Here is a tiny trained network, its code and every weight. The questions are about switching its units off for an input and a class, where a switched-off unit gives its printed mean instead of its output.

import numpy as np


def w(rows, s, z=0):
    codes = np.array(rows[::2]) - 128.0
    scale = np.full(codes.shape[1], s)
    scale[-1] = z or s
    return codes * scale


def f(y):
    return y / 2 * (1 + np.tanh(0.7978845608 * (y + 0.044715 * y**3)))


def log_softmax(a):
    a = a - a.max(-1, keepdims=True)
    return a - np.log(np.exp(a).sum(-1, keepdims=True))


def net(x, mask):
    res = np.array(x, float).reshape(1, 7) / 4 @ E
    y = f(res @ A[0][:, :-1].T + A[0][:, -1])
    res = res + np.where(mask, y, B[0][:, -1]) @ B[0][:, :-1]
    return log_softmax(res[-1] @ U[:, :-1].T + U[:, -1])


A, B = {}, {}
E = w([
[143,90,88,87,143,163,11,136,132,177,151,205],'x0',
[119,133,139,126,152,142,133,110,140,130,115,136],'x1',
[123,145,130,132,119,124,120,138,116,129,126,132],'x2',
[134,125,122,141,130,172,125,122,135,133,116,108],'x3',
[185,188,155,65,71,168,189,150,183,161,126,160],'x4',
[151,197,81,84,179,175,139,102,86,25,191,141],'x5',
[108,113,119,133,120,141,149,115,142,129,138,148],'x6',
],0.011)
A[0] = w([
[126,88,97,78,133,133,71,141,146,156,120,169,126],'n1',
[158,131,98,90,108,152,76,94,84,176,112,207,81],'n2',
[189,160,136,75,94,153,187,135,147,164,125,160,4],'n3',
[157,121,140,131,142,128,116,136,144,120,131,113,74],'n4',
[137,137,120,145,126,113,165,149,120,98,79,114,44],'n5',
[200,180,176,93,76,156,149,139,180,150,139,164,31],'n6',
[154,113,87,101,163,150,42,133,115,179,144,193,134],'n7',
[151,135,111,144,150,144,151,102,125,111,201,137,87],'n8',
[108,166,157,183,109,96,242,106,100,87,91,65,112],'n9',
[136,113,120,111,125,155,66,131,122,152,154,160,66],'n10',
[67,76,116,217,198,102,68,94,60,87,126,104,21],'n11',
[146,174,82,79,160,166,131,119,111,30,195,143,151],'n12',
[177,170,102,118,140,169,142,84,79,85,200,142,127],'n13',
[77,96,104,215,138,107,86,99,118,80,155,122,7],'n14',
[108,75,181,172,84,84,127,148,190,254,71,124,141],'n15',
],0.009,0.0023)
B[0] = w([
[102,139,121,81,120,116,164,116,168,69,155,82,192],'n1',
[121,147,213,129,66,138,161,108,166,99,140,77,196],'n2',
[188,69,181,97,158,172,131,225,71,180,119,196,194],'n3',
[143,153,138,67,161,123,140,97,88,116,144,123,124],'n4',
[123,154,135,108,117,115,153,138,187,117,111,131,149],'n5',
[214,44,147,155,149,180,144,244,68,193,108,192,206],'n6',
[60,116,172,80,17,135,184,125,198,86,184,62,229],'n7',
[82,152,116,156,122,118,78,125,150,125,60,150,164],'n8',
[131,168,176,56,60,127,179,98,254,32,173,65,240],'n9',
[110,144,144,71,99,112,148,107,212,91,170,118,179],'n10',
[210,60,194,107,166,195,197,217,93,213,109,202,248],'n11',
[81,218,75,194,202,75,56,76,79,197,55,98,255],'n12',
[125,173,88,202,152,68,96,100,113,172,119,88,223],'n13',
[184,46,128,114,152,131,198,181,80,121,136,168,199],'n14',
[55,192,55,207,195,38,40,19,51,186,100,106,249],'n15',
],0.0078,0.012)
U = w([
[67,183,62,186,154,96,51,66,80,139,108,129,196],'0',
[96,148,161,72,59,140,166,112,237,41,167,89,180],'1',
[187,79,150,113,141,175,155,207,71,147,127,253,4],'2',
],0.014,0.0016)

Each question gives the input, the list of numbers given to net, and the class t.
The units are the neurons (one row each of A and B). Each row of codes is followed by its name. A weight is (code - 128) times the scale printed after its matrix; where a second scale follows, it is the last column's (A, B and U).
mask holds one flag per neuron, in row order. A switched-off neuron (its flag False) gives its mean, the last column of its row in B, instead of its output. The means were averaged over made-up inputs and are rounded, as every weight is.
A unit's drop is (log p(t) with every unit on - log p(t) with that unit switched off) / (log p(t) with every unit on - log p(t) with every unit switched off).
most important unit: the unit with the biggest drop
top k neurons: the k neurons with the biggest drops, biggest first
drop of u: that unit's drop, to one decimal
input [-5,-1,3,4,5,5,5], class 0: top 3 neurons => [n12; n11; n7]
input [-7,-5,-4,-1,6,8,-2], class 0: most important unit => n12
input [-7,2,-6,5,8,6,6], class 2: top 2 neurons => [n6; n3]
input [-1,0,-4,-1,7,-7,-8], class 0: top 3 neurons => [n15; n11; n14]
input [7,1,-8,-4,8,8,5], class 0: top 2 neurons => [n12; n13]
input [7,-1,-4,-6,-7,0,4], class 1: top 2 neurons => [n7; n1]
input [-8,0,5,-3,-8,4,-2], class 1: top 3 neurons => [n9; n6; n3]
input [0,4,-1,0,8,-6,7], class 2: top 2 neurons => [n6; n3]
input [-6,1,-8,-4,-7,6,1], class 2: top 2 neurons => [n11; n15]
input [3,-2,-1,7,-1,-2,-4], class 1: top 2 neurons => [n12; n13]
input [8,-6,6,-3,-8,-3,6], class 1: top 3 neurons => [n7; n1; n10]
input [7,-5,-6,5,-8,-4,1], class 2: top 2 neurons => [n11; n9]
input [4,6,4,4,1,3,-8], class 1: top 2 neurons => [n15; n7]
input [-7,8,7,1,-4,-4,7], class 1: most important unit => n9
input [-4,1,0,-7,3,4,-6], class 0: top 2 neurons => [n12; n7]
input [7,2,8,7,-8,6,4], class 2: drop of n15 => 0.3
input [1,-8,5,1,6,-7,-6], class 0: drop of n11 => 0.3
input [-5,8,4,4,8,-3,-3], class 2: drop of n9 => 0.0
